Below are the code and all the weights of a small trained network. Each question names an input and a class and asks about switching units off, where a switched-off unit gives its printed mean instead of its output.

import numpy as np


def w(rows, s, z=0):
    codes = np.array(rows[::2]) - 128.0
    scale = np.full(codes.shape[1], s)
    scale[-1] = z or s
    return codes * scale


def f(y):
    return y / 2 * (1 + np.tanh(0.7978845608 * (y + 0.044715 * y**3)))


def log_softmax(a):
    a = a - a.max(-1, keepdims=True)
    return a - np.log(np.exp(a).sum(-1, keepdims=True))


def net(x, mask):
    res = np.array(x, float).reshape(1, 4) / 4 @ E
    y = f(res @ A[0][:, :-1].T + A[0][:, -1])
    res = res + np.where(mask, y, B[0][:, -1]) @ B[0][:, :-1]
    return log_softmax(res[-1] @ U[:, :-1].T + U[:, -1])


A, B = {}, {}
E = w([
[141,1,100,204,191],'x0',
[31,214,168,247,236],'x1',
[227,171,20,67,245],'x2',
[184,108,233,52,212],'x3',
],0.0082)
A[0] = w([
[101,137,153,72,146,96],'neuron 1',
[155,146,77,131,215,138],'neuron 2',
[152,136,188,91,154,91],'neuron 3',
[59,128,164,156,156,95],'neuron 4',
[88,155,167,91,80,158],'neuron 5',
[156,86,86,169,159,101],'neuron 6',
[114,160,72,165,80,120],'neuron 7',
[184,127,115,117,86,20],'neuron 8',
[140,78,174,179,94,222],'neuron 9',
[173,131,70,116,170,55],'neuron 10',
[179,88,77,89,104,64],'neuron 11',
[120,70,66,130,186,128],'neuron 12',
[197,124,222,110,192,136],'neuron 13',
[135,192,101,140,72,149],'neuron 14',
[170,107,74,94,166,100],'neuron 15',
[150,254,147,69,118,106],'neuron 16',
[152,198,109,190,179,133],'neuron 17',
[172,134,93,108,132,114],'neuron 18',
[192,102,124,75,106,86],'neuron 19',
[130,77,190,76,177,79],'neuron 20',
[118,63,130,168,148,104],'neuron 21',
[185,201,96,117,140,122],'neuron 22',
[106,133,174,222,63,254],'neuron 23',
[122,67,142,95,51,114],'neuron 24',
[144,42,173,193,125,77],'neuron 25',
[114,112,53,128,90,62],'neuron 26',
[149,68,105,109,141,97],'neuron 27',
[104,94,59,77,104,76],'neuron 28',
[203,104,145,182,139,140],'neuron 29',
[66,128,31,171,127,185],'neuron 30',
[87,129,185,158,113,148],'neuron 31',
[103,167,89,123,195,124],'neuron 32',
],0.014,0.0039)
B[0] = w([
[151,187,80,203,132,155],'neuron 1',
[169,140,197,41,104,220],'neuron 2',
[115,248,46,145,172,176],'neuron 3',
[68,90,249,101,186,193],'neuron 4',
[217,131,173,97,46,209],'neuron 5',
[197,201,141,173,70,181],'neuron 6',
[140,237,112,100,157,188],'neuron 7',
[126,96,202,180,176,162],'neuron 8',
[205,159,102,36,95,197],'neuron 9',
[83,157,132,42,48,189],'neuron 10',
[132,122,205,123,172,191],'neuron 11',
[217,175,122,143,46,196],'neuron 12',
[131,234,78,88,196,220],'neuron 13',
[209,210,106,169,131,186],'neuron 14',
[158,129,177,70,86,196],'neuron 15',
[214,153,168,237,44,224],'neuron 16',
[93,48,224,105,214,209],'neuron 17',
[111,93,145,42,112,168],'neuron 18',
[121,83,217,132,213,196],'neuron 19',
[109,216,45,141,208,187],'neuron 20',
[212,160,156,171,81,171],'neuron 21',
[158,92,161,44,67,186],'neuron 22',
[163,144,146,40,153,254],'neuron 23',
[72,118,225,56,214,213],'neuron 24',
[219,132,150,150,30,182],'neuron 25',
[73,238,110,135,186,171],'neuron 26',
[164,160,194,118,131,165],'neuron 27',
[31,128,203,147,216,172],'neuron 28',
[192,173,127,166,115,160],'neuron 29',
[151,190,73,114,229,215],'neuron 30',
[116,107,193,1,101,200],'neuron 31',
[137,42,241,30,92,192],'neuron 32',
],0.0069,0.013)
U = w([
[110,100,174,115,158,111],'0',
[205,164,119,164,16,123],'1',
[139,119,121,70,59,115],'2',
[133,193,74,129,155,193],'3',
[159,113,85,94,102,184],'4',
[112,121,56,249,96,1],'5',
[76,73,49,143,98,1],'6',
[85,49,44,121,80,1],'7',
],0.013,0.0051)

Each question gives the input, the list of numbers given to net, and the class t.
The units are the neurons (one row each of A and B). Each row of codes is followed by its name. A weight is (code - 128) times the scale printed after its matrix; where a second scale follows, it is the last column's (A, B and U).
mask holds one flag per neuron, in row order. A switched-off neuron (its flag False) gives its mean, the last column of its row in B, instead of its output. The means were averaged over made-up inputs and are rounded, as every weight is.
A unit's drop is (log p(t) with every unit on - log p(t) with that unit switched off) / (log p(t) with every unit on - log p(t) with every unit switched off).
The circuit of an input: a set's keep is (log p(t) with only the set's units on - log p(t) with every unit switched off) / (log p(t) with every unit on - log p(t) with every unit switched off). Starting from the 12 units with the biggest drops (on a tie, the unit counted first), units are removed one at a time, each time the one whose removal leaves the highest keep (on an exact tie, the one counted first), for as long as the keep stays at least 0.8.
units of the circuit, in order: the units of the circuit, biggest drop first
k most important neurons: the k neurons with the biggest drops, biggest first
drop when u is switched off: that unit's drop, to one decimal
input [6,-5,-3,4], class 1: units of the circuit, in order : (neuron 25)
input [4,-4,-4,6], class 3: units of the circuit, in order : (neuron 20; neuron 13)
input [8,-4,3,-7], class 1: 2 most important neurons : (neuron 12; neuron 6)
input [7,5,3,8], class 3: 3 most important neurons : (neuron 13; neuron 20; neuron 16)
input [1,-7,7,3], class 0: 3 most important neurons : (neuron 19; neuron 11; neuron 28)
input [-3,3,-8,7], class 2: units of the circuit, in order : (neuron 31; neuron 9)
input [5,5,3,7], class 3: 2 most important neurons : (neuron 13; neuron 20)
input [5,1,6,5], class 2: units of the circuit, in order : (neuron 2; neuron 10)
input [5,-2,-8,4], class 2: 2 most important neurons : (neuron 24; neuron 16)
input [-6,4,-1,-2], class 1: 3 most important neurons : (neuron 16; neuron 24; neuron 14)
input [-1,-2,4,-5], class 3: 2 most important neurons : (neuron 26; neuron 30)
input [-3,6,-3,7], class 3: 3 most important neurons : (neuron 13; neuron 3; neuron 20)
input [-8,-5,7,-1], class 1: 2 most important neurons : (neuron 16; neuron 14)
input [-6,7,6,-7], class 0: units of the circuit, in order : (neuron 17)
input [-2,-2,1,-1], class 4: 2 most important neurons : (neuron 12; neuron 6)
input [5,7,8,1], class 2: 3 most important neurons : (neuron 12; neuron 10; neuron 2)
input [6,-1,5,3], class 1: 2 most important neurons : (neuron 12; neuron 6)
input [3,-8,7,-2], class 0: 2 most important neurons : (neuron 19; neuron 28)
input [6,-8,-6,5], class 0: 2 most important neurons : (neuron 24; neuron 19)
input [-7,0,-7,4], class 1: units of the circuit, in order : (neuron 16)
input [-5,2,7,2], class 2: drop when neuron 17 is switched off : 0.2
input [-2,0,3,4], class 3: drop when neuron 25 is switched off : 0.2
input [3,0,-7,3], class 2: drop when neuron 25 is switched off : 0.1
input [-4,1,-5,6], class 3: drop when neuron 32 is switched off : 0.1
